Below are the code and all the weights of a small trained network. Each question names an input and a target symbol and asks about switching units off, where a switched-off unit gives its printed mean instead of its output.

import numpy as np


def w(rows, s, z=0):
    codes = np.array(rows[::2]) - 128.0
    scale = np.full(codes.shape[1], s)
    scale[-1] = z or s
    return codes * scale


def f(y):
    return np.maximum(y, 0)


def softmax(a):
    e = np.exp(a - a.max(-1, keepdims=True))
    return e / e.sum(-1, keepdims=True)


def log_softmax(a):
    a = a - a.max(-1, keepdims=True)
    return a - np.log(np.exp(a).sum(-1, keepdims=True))


def net(x, mask):
    ids = ['δζηθλξστφ'.index(c) for c in x.split()]
    T = len(ids)
    res = E[ids] + P[:T]
    r = res
    for j in range(2):
        rows = slice(2 * j, 2 * j + 2)
        q, k, v = (r @ M[0][rows].T for M in (Q, K, V))
        z = softmax(np.where(np.tri(T) > 0, q @ k.T / 2**0.5, -1e9)) @ v
        o = O[0][rows]
        res = res + np.where(mask[j], z, o[:, -1]) @ o[:, :-1]
    y = f(res @ A[0][:, :-1].T + A[0][:, -1])
    res = res + np.where(mask[2:6], y, B[0][:, -1]) @ B[0][:, :-1]
    return log_softmax(res[-1] @ U[:, :-1].T + U[:, -1])


Q, K, V, O, A, B = {}, {}, {}, {}, {}, {}
E = w([
[63,179,133],'δ',
[77,180,116],'ζ',
[74,164,136],'η',
[95,167,126],'θ',
[75,145,162],'λ',
[45,150,176],'ξ',
[132,161,66],'σ',
[64,248,66],'τ',
[128,110,90],'φ',
],0.016)
P = w([
[150,8,8],'0',
[36,115,173],'1',
[69,101,108],'2',
[60,99,81],'3',
[186,205,183],'4',
[113,169,145],'5',
[101,191,131],'6',
[124,167,95],'7',
[112,170,104],'8',
[83,140,145],'9',
[83,174,95],'10',
[91,169,100],'11',
],0.011)
Q[0] = w([
[144,169,64],'h1',
[121,196,2],'h1',
[106,195,211],'h2',
[27,111,71],'h2',
],0.0084)
K[0] = w([
[234,164,105],'h1',
[117,45,35],'h1',
[27,176,94],'h2',
[154,176,2],'h2',
],0.0086)
V[0] = w([
[39,120,161],'h1',
[190,42,138],'h1',
[213,124,12],'h2',
[65,177,209],'h2',
],0.011)
O[0] = w([
[172,69,32,212],'h1',
[3,20,162,2],'h1',
[180,186,177,224],'h2',
[184,1,98,121],'h2',
],0.0074,0.0039)
A[0] = w([
[193,146,93,252],'n1',
[118,97,128,80],'n2',
[168,169,217,39],'n3',
[42,95,2,181],'n4',
],0.0082,0.0034)
B[0] = w([
[2,156,168,244],'n1',
[126,102,192,129],'n2',
[204,91,67,146],'n3',
[181,37,126,253],'n4',
],0.0089,0.0059)
U = w([
[247,197,138,213],'δ',
[89,121,199,162],'ζ',
[218,149,59,4],'η',
[185,127,62,83],'θ',
[160,121,103,58],'λ',
[148,87,90,134],'ξ',
[87,78,151,86],'σ',
[181,136,93,115],'τ',
[170,124,119,105],'φ',
],0.011,0.0039)

Each question gives the input, a string of symbols that net reads in full, and the target symbol t.
The units are the heads (2 rows each of Q, K, V and O) and the neurons (one row each of A and B). Each row of codes is followed by its name. A weight is (code - 128) times the scale printed after its matrix; where a second scale follows, it is the last column's (O, A, B and U).
mask holds one flag per unit, heads first, then neurons. A switched-off unit (its flag False) gives its mean, the last column of its rows in O or B, instead of its output. The means were averaged over made-up inputs and are rounded, as every weight is.
A unit's drop is (log p(t) with every unit on - log p(t) with that unit switched off) / (log p(t) with every unit on - log p(t) with every unit switched off).
The circuit of an input: a set's keep is (log p(t) with only the set's units on - log p(t) with every unit switched off) / (log p(t) with every unit on - log p(t) with every unit switched off). Starting from all 6 units, units are removed one at a time, each time the one whose removal leaves the highest keep (on an exact tie, the one counted first), for as long as the keep stays at least 0.8.
circuit, biggest first: the units of the circuit, biggest drop first
k most important neurons: the k neurons with the biggest drops, biggest first
which heads matter: for each layer, one digit per head in row order, 1 if its drop is at least 0.15 and else 0, layers parted by /
drop when u is switched off: that unit's drop, to one decimal
input τ ξ σ, target δ: circuit, biggest first -> (h2 h1)
input σ ζ σ η, target δ: circuit, biggest first -> (h2 n1)
input ξ ξ δ, target ξ: most important neuron -> (n4)
input σ λ φ ζ, target δ: 2 most important neurons -> (n1 n3)
input σ θ σ δ, target δ: 2 most important neurons -> (n1 n3)
input σ λ ξ, target δ: which heads matter -> 01
input ξ η ξ, target ξ: drop when n3 is switched off -> 0.0
input φ σ σ, target ζ: drop when h2 is switched off -> 0.5
input σ δ ζ λ, target δ: drop when h2 is switched off -> 0.7
input φ ζ φ ζ, target ζ: which heads matter -> 11
